Small tables with named rows and columns. After each table, cells are looked up by row and column.

vabulig
fields: vuta, fov, nuvof, viremok, tovuvo
nuka: [33.80, -17.58, -29.94, 60.79, 54.91]
zadidib: [3.25, 11.27, -44.53, 33.34, 8.80]
mopegi: [27.50, -1.14, -11.79, -8.65, 36.85]
rud: [33.38, -23.93, -66.46, 7.95, 18.97]
rola: [20.21, -15.28, -14.66, -5.97, 41.66]

zadidib, nuvof -> -44.53
mopegi, fov -> -1.14
zadidib, fov -> 11.27
zadidib, vuta -> 3.25
nuka, tovuvo -> 54.91
mopegi, nuvof -> -11.79
nuka, nuvof -> -29.94
rud, vuta -> 33.38
nuka, viremok -> 60.79
rola, tovuvo -> 41.66
rola, vuta -> 20.21
nuka, vuta -> 33.80
rud, tovuvo -> 18.97

dodovil:
|  | veza | rin | banatiz | risineg | nikidev | tel | tos |
|---|---|---|---|---|---|---|---|
| sok | 134 | 144 | 196 | 55 | 239 | 165 | 181 |
| gar | 186 | 109 | 147 | 26 | 32 | 196 | 112 |
| tuluta | 82 | 156 | 122 | 225 | 226 | 79 | 162 |
| tulevo | 123 | 128 | 40 | 208 | 17 | 102 | 58 |
| kug | 83 | 155 | 120 | 234 | 234 | 76 | 162 |
| kuzin | 185 | 104 | 145 | 33 | 30 | 195 | 110 |
| kobuve | 87 | 157 | 123 | 233 | 230 | 77 | 162 |
| lov | 186 | 106 | 147 | 14 | 38 | 196 | 112 |
| rog | 134 | 142 | 195 | 52 | 239 | 167 | 183 |
| lufibug | 135 | 144 | 193 | 50 | 236 | 166 | 180 |
| zodu | 133 | 146 | 194 | 58 | 236 | 165 | 181 |
| vug | 89 | 154 | 122 | 240 | 229 | 77 | 166 |
| muzez | 89 | 155 | 122 | 238 | 229 | 70 | 165 |
| luf | 86 | 151 | 121 | 231 | 235 | 75 | 163 |

zodu, nikidev -> 236
gar, nikidev -> 32
rog, nikidev -> 239
lufibug, tos -> 180
tulevo, tos -> 58
lufibug, risineg -> 50
gar, veza -> 186
rog, banatiz -> 195
vug, risineg -> 240
luf, risineg -> 231
rog, veza -> 134
Row with the largest risineg: vug

ratad.tsv
	papeg	guf	sikugo	patik	vobif	giliti
zisomez	21703	-50603	30785	-97331	36980	-68139
lifezur	29838	-24257	24988	-68522	19682	-31540
guzasa	28129	-23211	4019	-45308	11545	1350
zusa	30692	-10188	5279	-25716	2016	875
favo	20095	-1392	6297	-11955	6634	23043
let	24551	5218	6786	10425	7460	30788
kiv	16215	24774	7810	26579	15002	38052
mukaro	23448	29347	2932	47338	20654	46932
nen	13566	37184	3338	50889	21854	59179
butagip	7915	45060	-4944	60173	24397	73219
sosezip	10126	53837	-2000	72243	34954	62655
poze	-2384	64463	667	73058	31891	77509
vefasu	-8132	49975	-882	67002	33609	66584

papeg of butagip: 7915
vobif of zusa: 2016
papeg of nen: 13566
papeg of vefasu: -8132
guf of poze: 64463
papeg of favo: 20095
sikugo of vefasu: -882
vobif of zisomez: 36980
sikugo of lifezur: 24988

Table nugot
,netotak,zigiv,bafeg
vazef,0.6,0.4,0.0
merom,0.4,-0.3,-0.2
zasoko,0.6,0.3,0.3
mozuma,0.4,-0.9,-1.0

bafeg of vazef = 0.0
netotak of mozuma = 0.4
zigiv of mozuma = -0.9
bafeg of zasoko = 0.3
zigiv of zasoko = 0.3
netotak of merom = 0.4
bafeg of merom = -0.2
zigiv of merom = -0.3
netotak of vazef = 0.6
bafeg of mozuma = -1.0
zigiv of vazef = 0.4
netotak of zasoko = 0.6
Which row has the largest zigiv? vazef

dozolaz
         kure  suna  zumive  rosapez
rap        52    84      74      125
pep       175   175     196       97
demugiz   186   172     194       80
buf       170   160     181      104
veza      159   147     162      100
sopo      152   159     172      124
gom         6    86      70      124
tepun     180   161     175      111
dutilev     4    60      47      136
pif       173   167     195      100
vef       177   149     167      112
gude       81   103      90      113

suna of buf: 160
kure of pep: 175
suna of gom: 86
suna of pep: 175
kure of pif: 173
rosapez of gom: 124
zumive of buf: 181
zumive of sopo: 172
zumive of gom: 70
rosapez of tepun: 111
kure of gude: 81
rosapez of demugiz: 80
rosapez of dutilev: 136
kure of sopo: 152
zumive of rap: 74
zumive of pif: 195
zumive of dutilev: 47
suna of dutilev: 60
suna of gude: 103
zumive of tepun: 175
Row with the largest rosapez: dutilev

